Below is a small trained network, with its code and all its weights. Each question gives an input and a target symbol and asks what happens when units are switched off, that is, made to give their printed mean instead of their output.

import numpy as np


def w(rows, s, z=0):
    codes = np.array(rows[::2]) - 128.0
    scale = np.full(codes.shape[1], s)
    scale[-1] = z or s
    return codes * scale


def norm(h):
    return h / np.sqrt((h * h).mean(-1, keepdims=True) + 1e-5)


def f(y):
    return np.maximum(y, 0)


def softmax(a):
    e = np.exp(a - a.max(-1, keepdims=True))
    return e / e.sum(-1, keepdims=True)


def log_softmax(a):
    a = a - a.max(-1, keepdims=True)
    return a - np.log(np.exp(a).sum(-1, keepdims=True))


def net(x, mask):
    ids = ['βγδεθλμξπστψω'.index(c) for c in x.split()]
    T = len(ids)
    res = E[ids] + P[:T]
    u = 0
    for l in range(2):
        r = norm(res)
        for j in range(2):
            rows = slice(3 * j, 3 * j + 3)
            q, k, v = (r @ M[l][rows].T for M in (Q, K, V))
            z = softmax(np.where(np.tri(T) > 0, q @ k.T / 3**0.5, -1e9)) @ v
            o = O[l][rows]
            res = res + np.where(mask[u + j], z, o[:, -1]) @ o[:, :-1]
        u += 2
        y = f(norm(res) @ A[l][:, :-1].T + A[l][:, -1])
        res = res + np.where(mask[u : u + 16], y, B[l][:, -1]) @ B[l][:, :-1]
        u += 16
    return log_softmax(norm(res)[-1] @ U[:, :-1].T + U[:, -1])


Q, K, V, O, A, B = {}, {}, {}, {}, {}, {}
E = w([
[148,22,169,91,77],'β',
[96,163,182,74,104],'γ',
[145,176,171,113,135],'δ',
[121,150,165,113,124],'ε',
[113,161,163,97,41],'θ',
[115,155,167,108,123],'λ',
[134,105,168,119,128],'μ',
[168,110,176,151,47],'ξ',
[236,122,254,57,207],'π',
[19,126,118,133,41],'σ',
[144,252,80,136,94],'τ',
[99,171,79,78,147],'ψ',
[176,137,83,153,98],'ω',
],0.026)
P = w([
[180,149,195,68,100],'0',
[175,150,202,79,109],'1',
[156,112,100,5,107],'2',
[156,147,188,106,130],'3',
[136,108,102,47,136],'4',
[139,142,169,124,139],'5',
[132,101,106,78,161],'6',
[120,137,149,151,157],'7',
[137,107,118,88,172],'8',
],0.019)
Q[0] = w([
[103,198,132,203,92],'0.h1',
[94,120,191,153,110],'0.h1',
[75,109,152,175,151],'0.h1',
[161,96,76,166,77],'0.h2',
[175,74,58,248,153],'0.h2',
[143,138,192,182,104],'0.h2',
],0.018)
K[0] = w([
[164,173,218,42,59],'0.h1',
[93,137,215,32,180],'0.h1',
[140,86,185,42,63],'0.h1',
[211,152,99,164,89],'0.h2',
[199,169,102,153,49],'0.h2',
[174,115,224,159,7],'0.h2',
],0.014)
V[0] = w([
[241,132,175,94,120],'0.h1',
[148,106,86,121,234],'0.h1',
[99,98,228,32,186],'0.h1',
[113,51,217,118,113],'0.h2',
[49,106,233,80,137],'0.h2',
[162,95,228,88,2],'0.h2',
],0.0068)
O[0] = w([
[236,149,154,176,179,198],'0.h1',
[127,113,61,99,172,62],'0.h1',
[42,109,193,165,239,224],'0.h1',
[110,122,142,130,28,171],'0.h2',
[64,177,155,169,111,238],'0.h2',
[82,139,106,254,107,255],'0.h2',
],0.0084,0.008)
A[0] = w([
[139,61,82,94,100,48],'0.n1',
[80,160,162,121,113,160],'0.n2',
[200,58,108,80,97,38],'0.n3',
[155,174,141,89,121,81],'0.n4',
[127,162,96,182,89,84],'0.n5',
[93,162,122,144,106,112],'0.n6',
[104,114,118,187,100,151],'0.n7',
[105,152,108,108,167,255],'0.n8',
[146,37,138,157,88,30],'0.n9',
[69,92,99,139,76,92],'0.n10',
[147,118,109,184,56,148],'0.n11',
[91,178,76,149,113,201],'0.n12',
[157,61,141,202,133,166],'0.n13',
[126,88,68,170,100,19],'0.n14',
[110,130,98,6,146,84],'0.n15',
[150,52,121,113,51,95],'0.n16',
],0.018,0.0076)
B[0] = w([
[65,151,214,84,65,134],'0.n1',
[97,185,107,146,125,252],'0.n2',
[55,240,27,102,60,142],'0.n3',
[126,76,117,80,89,152],'0.n4',
[165,132,164,31,95,145],'0.n5',
[113,145,140,106,150,181],'0.n6',
[144,86,124,106,107,174],'0.n7',
[179,83,112,161,122,192],'0.n8',
[231,108,202,139,159,137],'0.n9',
[158,70,129,143,101,162],'0.n10',
[158,146,97,151,74,161],'0.n11',
[155,130,160,19,201,181],'0.n12',
[173,102,102,189,123,156],'0.n13',
[78,128,3,78,147,128],'0.n14',
[161,49,73,147,201,160],'0.n15',
[146,95,117,142,222,144],'0.n16',
],0.017,0.015)
Q[1] = w([
[161,29,21,20,121],'1.h1',
[108,115,106,131,196],'1.h1',
[119,134,156,87,49],'1.h1',
[81,86,251,139,227],'1.h2',
[195,144,94,201,63],'1.h2',
[72,147,153,178,89],'1.h2',
],0.014)
K[1] = w([
[213,176,5,61,55],'1.h1',
[140,48,73,98,134],'1.h1',
[85,174,117,133,52],'1.h1',
[42,62,201,144,194],'1.h2',
[199,184,140,217,119],'1.h2',
[66,166,157,158,94],'1.h2',
],0.013)
V[1] = w([
[111,179,2,182,108],'1.h1',
[65,121,108,214,159],'1.h1',
[48,31,112,167,20],'1.h1',
[48,84,165,135,139],'1.h2',
[141,151,131,96,158],'1.h2',
[134,105,154,203,108],'1.h2',
],0.0084)
O[1] = w([
[88,202,73,125,86,80],'1.h1',
[113,86,85,210,125,91],'1.h1',
[12,44,106,154,125,3],'1.h1',
[198,95,120,69,80,162],'1.h2',
[142,143,128,191,115,165],'1.h2',
[100,97,92,66,125,72],'1.h2',
],0.011,0.0029)
A[1] = w([
[196,133,74,130,150,84],'1.n1',
[72,66,180,118,93,41],'1.n2',
[169,141,45,132,74,113],'1.n3',
[158,90,81,191,99,187],'1.n4',
[180,145,126,201,135,70],'1.n5',
[144,156,179,155,129,63],'1.n6',
[156,156,6,104,93,161],'1.n7',
[152,89,62,131,172,107],'1.n8',
[124,174,137,206,118,2],'1.n9',
[110,101,180,110,155,175],'1.n10',
[117,147,172,97,140,137],'1.n11',
[67,143,90,125,151,100],'1.n12',
[91,146,174,194,130,102],'1.n13',
[96,171,138,147,145,9],'1.n14',
[106,142,120,144,109,254],'1.n15',
[80,118,131,155,94,136],'1.n16',
],0.021,0.0079)
B[1] = w([
[84,49,190,111,206,192],'1.n1',
[82,84,163,16,111,185],'1.n2',
[20,213,112,22,137,182],'1.n3',
[2,150,150,93,105,197],'1.n4',
[187,116,57,132,67,177],'1.n5',
[181,167,94,156,108,213],'1.n6',
[33,191,83,52,183,222],'1.n7',
[216,75,72,81,214,184],'1.n8',
[137,33,124,48,136,184],'1.n9',
[106,95,161,61,112,237],'1.n10',
[97,116,153,140,84,254],'1.n11',
[106,72,89,78,11,145],'1.n12',
[90,176,81,143,208,234],'1.n13',
[122,177,156,206,155,171],'1.n14',
[86,75,81,123,142,232],'1.n15',
[124,71,123,99,170,168],'1.n16',
],0.014,0.0091)
U = w([
[122,36,152,229,96,179],'β',
[62,108,233,213,184,171],'γ',
[191,154,90,139,87,180],'δ',
[129,107,61,169,107,153],'ε',
[141,152,136,131,54,153],'θ',
[142,123,73,172,119,160],'λ',
[6,19,71,192,115,67],'μ',
[117,104,82,175,24,198],'ξ',
[204,129,190,141,124,188],'π',
[59,46,225,52,83,57],'σ',
[188,192,165,8,126,50],'τ',
[142,70,128,60,252,39],'ψ',
[76,181,18,9,104,2],'ω',
],0.013,0.0097)

Each question gives the input, a string of symbols that net reads in full, and the target symbol t.
The units are the heads (3 rows each of Q, K, V and O) and the neurons (one row each of A and B). Each row of codes is followed by its name. A weight is (code - 128) times the scale printed after its matrix; where a second scale follows, it is the last column's (O, A, B and U).
mask holds one flag per unit, layer by layer, with each layer's heads first. A switched-off unit (its flag False) gives its mean, the last column of its rows in O or B, instead of its output. The means were averaged over made-up inputs and are rounded, as every weight is.
A unit's drop is (log p(t) with every unit on - log p(t) with that unit switched off) / (log p(t) with every unit on - log p(t) with every unit switched off).
The circuit of an input: a set's keep is (log p(t) with only the set's units on - log p(t) with every unit switched off) / (log p(t) with every unit on - log p(t) with every unit switched off). Starting from the 12 units with the biggest drops (on a tie, the unit counted first), units are removed one at a time, each time the one whose removal leaves the highest keep (on an exact tie, the one counted first), for as long as the keep stays at least 0.8.
units of the circuit, in order: the units of the circuit, biggest drop first
unit that matters most: the unit with the biggest drop
top k neurons: the k neurons with the biggest drops, biggest first
k most important neurons of layer l: the k neurons of layer l with the biggest drops, biggest first
heads that matter: for each layer, one digit per head in row order, 1 if its drop is at least 0.15 and else 0, layers parted by /
input μ γ γ γ μ ε γ μ ξ, target ξ: top 2 neurons -> 1.n5, 0.n9
input γ γ ξ σ δ, target σ: 2 most important neurons of layer 0 -> 0.n3, 0.n12
input μ β ψ ψ γ ψ ξ ω ξ, target ω: top neuron -> 0.n11
input ψ γ ε, target ψ: units of the circuit, in order -> 0.n15, 0.h2
input π β γ, target π: heads that matter -> 11 / 11
input ψ λ ψ θ γ, target ψ: units of the circuit, in order -> 0.n15, 0.h1, 1.n8
input γ β τ, target τ: units of the circuit, in order -> 0.n12, 1.h1
input γ ψ ξ ψ, target ψ: units of the circuit, in order -> 0.h2, 0.n15
input π σ γ, target σ: top 2 neurons -> 0.n11, 0.n4
input ω σ π, target ω: heads that matter -> 11 / 10
input θ γ γ ω ψ β σ, target ψ: units of the circuit, in order -> 0.h2, 0.n15, 1.n8
input ω γ σ τ, target τ: heads that matter -> 00 / 00
input σ γ τ σ μ σ θ, target σ: heads that matter -> 11 / 10
input θ ψ δ, target ψ: units of the circuit, in order -> 0.h2, 0.n15
input ω μ ψ δ τ, target ψ: 3 most important neurons of layer 0 -> 0.n15, 0.n2, 0.n12
input τ γ λ, target τ: units of the circuit, in order -> 1.h1, 0.h2
input ψ γ δ, target ψ: units of the circuit, in order -> 0.h2, 0.n15, 1.n1
input γ γ γ γ μ γ γ, target μ: unit that matters most -> 0.n2
input γ σ γ π σ π ε, target σ: heads that matter -> 10 / 00
input γ λ ψ γ ε, target ψ: units of the circuit, in order -> 0.h1, 0.n15, 1.n8
input γ ψ λ, target ψ: units of the circuit, in order -> 0.n15, 0.h2
input γ ψ β, target ψ: top 4 neurons -> 0.n16, 0.n9, 0.n15, 0.n3
input σ γ θ γ γ μ σ γ γ, target σ: heads that matter -> 10 / 01
input δ γ τ θ γ, target τ: unit that matters most -> 0.h1
input ψ γ σ β ψ γ γ ψ γ, target ψ: heads that matter -> 10 / 00
input γ π σ ψ μ σ ψ π σ, target ψ: top 2 neurons -> 1.n8, 0.n15
input γ σ μ γ δ θ, target θ: heads that matter -> 01 / 00
